Below is a small trained network, with its code and all its weights. Each question gives an input and a target symbol and asks what happens when units are switched off, that is, made to give their printed mean instead of their output.

import numpy as np


def w(rows, s, z=0):
    codes = np.array(rows[::2]) - 128.0
    scale = np.full(codes.shape[1], s)
    scale[-1] = z or s
    return codes * scale


def norm(h):
    return h / np.sqrt((h * h).mean(-1, keepdims=True) + 1e-5)


def f(y):
    return np.maximum(y, 0)


def softmax(a):
    e = np.exp(a - a.max(-1, keepdims=True))
    return e / e.sum(-1, keepdims=True)


def log_softmax(a):
    a = a - a.max(-1, keepdims=True)
    return a - np.log(np.exp(a).sum(-1, keepdims=True))


def net(x, mask):
    ids = ['ΔΦγεηθσψ'.index(c) for c in x.split()]
    T = len(ids)
    res = E[ids] + P[:T]
    r = norm(res)
    for j in range(3):
        rows = slice(2 * j, 2 * j + 2)
        q, k, v = (r @ M[0][rows].T for M in (Q, K, V))
        z = softmax(np.where(np.tri(T) > 0, q @ k.T / 2**0.5, -1e9)) @ v
        o = O[0][rows]
        res = res + np.where(mask[j], z, o[:, -1]) @ o[:, :-1]
    y = f(norm(res) @ A[0][:, :-1].T + A[0][:, -1])
    res = res + np.where(mask[3:27], y, B[0][:, -1]) @ B[0][:, :-1]
    return log_softmax(norm(res)[-1] @ U[:, :-1].T + U[:, -1])


Q, K, V, O, A, B = {}, {}, {}, {}, {}, {}
E = w([
[136,108,123,184,109,35],'Δ',
[166,98,106,203,46,93],'Φ',
[69,99,135,96,47,115],'γ',
[128,79,133,88,113,11],'ε',
[84,104,177,148,100,130],'η',
[188,84,127,116,44,50],'θ',
[163,211,98,37,142,239],'σ',
[78,46,105,128,115,122],'ψ',
],0.0013)
P = w([
[104,193,112,239,147,6],'0',
[79,236,85,250,230,3],'1',
[95,203,120,219,200,39],'2',
[100,172,140,221,180,70],'3',
[102,141,159,218,174,68],'4',
[103,108,178,210,156,72],'5',
[110,79,196,209,147,81],'6',
[103,53,209,202,147,82],'7',
[107,44,216,202,136,82],'8',
[109,21,225,196,126,88],'9',
[98,3,233,184,110,89],'10',
],0.00043)
Q[0] = w([
[105,64,200,52,117,210],'head 0',
[95,90,183,71,101,252],'head 0',
[210,233,59,123,215,139],'head 1',
[12,12,198,130,75,133],'head 1',
[192,58,154,170,80,19],'head 2',
[52,196,85,102,196,233],'head 2',
],0.0027)
K[0] = w([
[183,163,119,60,178,217],'head 0',
[147,162,97,82,127,221],'head 0',
[96,77,140,212,86,83],'head 1',
[177,204,59,41,193,214],'head 1',
[215,221,86,78,224,206],'head 2',
[24,20,193,213,3,14],'head 2',
],0.0041)
V[0] = w([
[40,66,117,136,177,102],'head 0',
[125,45,175,191,2,67],'head 0',
[167,151,223,100,181,78],'head 1',
[177,191,114,75,161,224],'head 1',
[111,73,156,218,117,76],'head 2',
[105,181,38,133,142,57],'head 2',
],0.0019)
O[0] = w([
[205,187,96,80,33,184,173],'head 0',
[154,250,85,57,240,199,253],'head 0',
[119,209,202,135,100,201,113],'head 1',
[228,238,101,84,184,97,55],'head 1',
[227,136,173,115,162,81,168],'head 2',
[163,53,197,36,118,187,173],'head 2',
],0.0016,0.0024)
A[0] = w([
[120,144,110,172,161,95,72],'neuron 0',
[114,75,177,152,157,151,127],'neuron 1',
[185,89,153,82,146,141,55],'neuron 2',
[2,93,149,133,94,89,65],'neuron 3',
[73,133,99,48,63,117,107],'neuron 4',
[56,93,99,82,140,143,79],'neuron 5',
[97,98,181,149,59,177,70],'neuron 6',
[215,156,136,158,161,89,107],'neuron 7',
[92,80,172,156,108,54,48],'neuron 8',
[30,74,141,191,95,89,7],'neuron 9',
[228,86,78,143,183,105,114],'neuron 10',
[215,143,105,197,123,154,60],'neuron 11',
[171,162,151,94,122,157,104],'neuron 12',
[92,30,186,162,109,106,92],'neuron 13',
[51,128,191,199,124,146,20],'neuron 14',
[148,106,164,66,113,97,117],'neuron 15',
[135,62,102,147,86,100,89],'neuron 16',
[149,169,190,107,132,70,158],'neuron 17',
[53,45,106,180,145,151,98],'neuron 18',
[94,96,116,185,121,131,94],'neuron 19',
[201,151,124,156,162,178,102],'neuron 20',
[199,155,112,168,119,167,91],'neuron 21',
[183,160,141,91,128,161,117],'neuron 22',
[162,94,176,103,116,169,24],'neuron 23',
],0.0022,0.0018)
B[0] = w([
[112,119,165,72,99,118,152],'neuron 0',
[109,123,106,172,142,85,222],'neuron 1',
[149,205,56,133,153,145,170],'neuron 2',
[197,189,143,169,79,205,213],'neuron 3',
[116,85,179,181,159,111,252],'neuron 4',
[127,119,154,155,47,135,207],'neuron 5',
[166,169,97,184,195,127,203],'neuron 6',
[100,99,109,138,68,105,200],'neuron 7',
[80,239,61,156,166,158,164],'neuron 8',
[190,237,60,106,137,148,146],'neuron 9',
[118,199,148,136,88,165,228],'neuron 10',
[139,177,189,54,189,100,170],'neuron 11',
[120,97,120,172,108,75,171],'neuron 12',
[88,196,97,73,75,89,243],'neuron 13',
[33,131,202,7,242,148,154],'neuron 14',
[171,137,126,158,164,168,238],'neuron 15',
[92,114,139,122,199,126,196],'neuron 16',
[131,50,91,132,134,162,254],'neuron 17',
[124,95,82,38,116,177,219],'neuron 18',
[146,168,136,81,146,149,163],'neuron 19',
[129,91,176,105,116,63,166],'neuron 20',
[140,155,183,70,124,96,162],'neuron 21',
[117,101,98,156,101,79,182],'neuron 22',
[128,197,64,202,171,122,160],'neuron 23',
],0.0022,0.00093)
U = w([
[38,174,71,185,81,48,134],'Δ',
[191,193,226,91,100,58,204],'Φ',
[109,132,221,191,46,215,104],'γ',
[166,103,101,44,236,67,129],'ε',
[28,145,198,107,234,161,186],'η',
[255,98,64,130,48,107,69],'θ',
[167,131,90,215,204,168,11],'σ',
[49,54,70,55,68,190,168],'ψ',
],0.0077,0.0013)

Each question gives the input, a string of symbols that net reads in full, and the target symbol t.
The units are the heads (2 rows each of Q, K, V and O) and the neurons (one row each of A and B). Each row of codes is followed by its name. A weight is (code - 128) times the scale printed after its matrix; where a second scale follows, it is the last column's (O, A, B and U).
mask holds one flag per unit, heads first, then neurons. A switched-off unit (its flag False) gives its mean, the last column of its rows in O or B, instead of its output. The means were averaged over made-up inputs and are rounded, as every weight is.
A unit's drop is (log p(t) with every unit on - log p(t) with that unit switched off) / (log p(t) with every unit on - log p(t) with every unit switched off).
The circuit of an input: a set's keep is (log p(t) with only the set's units on - log p(t) with every unit switched off) / (log p(t) with every unit on - log p(t) with every unit switched off). Starting from the 12 units with the biggest drops (on a tie, the unit counted first), units are removed one at a time, each time the one whose removal leaves the highest keep (on an exact tie, the one counted first), for as long as the keep stays at least 0.8.
circuit, biggest first: the units of the circuit, biggest drop first
top k neurons: the k neurons with the biggest drops, biggest first
heads that matter: for each layer, one digit per head in row order, 1 if its drop is at least 0.15 and else 0, layers parted by /
drop of u: that unit's drop, to one decimal
input ψ σ ψ ψ η, target θ: circuit, biggest first : head 1; head 0; neuron 17
input ε ε σ, target γ: heads that matter : 110
input ψ σ γ ψ, target Δ: heads that matter : 111
input γ ψ σ, target ψ: heads that matter : 110
input ψ σ γ ψ ε σ σ γ, target Δ: top 2 neurons : neuron 8; neuron 13
input η ε ε Φ Δ γ Δ ψ Φ η, target η: circuit, biggest first : neuron 14
input γ η Φ ψ Φ γ, target γ: top 2 neurons : neuron 4; neuron 3
input σ η η ψ Δ ε θ ε, target γ: heads that matter : 001
input σ γ θ, target Δ: heads that matter : 001
input σ η ε, target Δ: heads that matter : 101
input ψ ψ ψ σ, target θ: heads that matter : 111
input Φ Φ θ σ, target ε: heads that matter : 101
input ε σ ψ γ ψ γ ψ, target θ: heads that matter : 110
input γ Φ η σ ψ η, target Δ: heads that matter : 011
input η σ Φ η, target Δ: heads that matter : 111
input ε ψ θ γ θ Φ, target Φ: heads that matter : 101
input γ γ Φ σ, target ψ: top 2 neurons : neuron 22; neuron 6
input Δ ψ η σ θ ε, target Δ: top neuron : neuron 18
input η Δ ψ γ Φ θ Φ η ψ ε Δ, target Δ: drop of head 2 : 1.0
input γ σ Δ ψ ψ ψ ψ, target θ: drop of head 2 : -0.1
input σ Φ θ, target Δ: drop of head 2 : 0.9
input η Φ Δ Φ Φ η Φ σ σ, target σ: top neuron : neuron 23
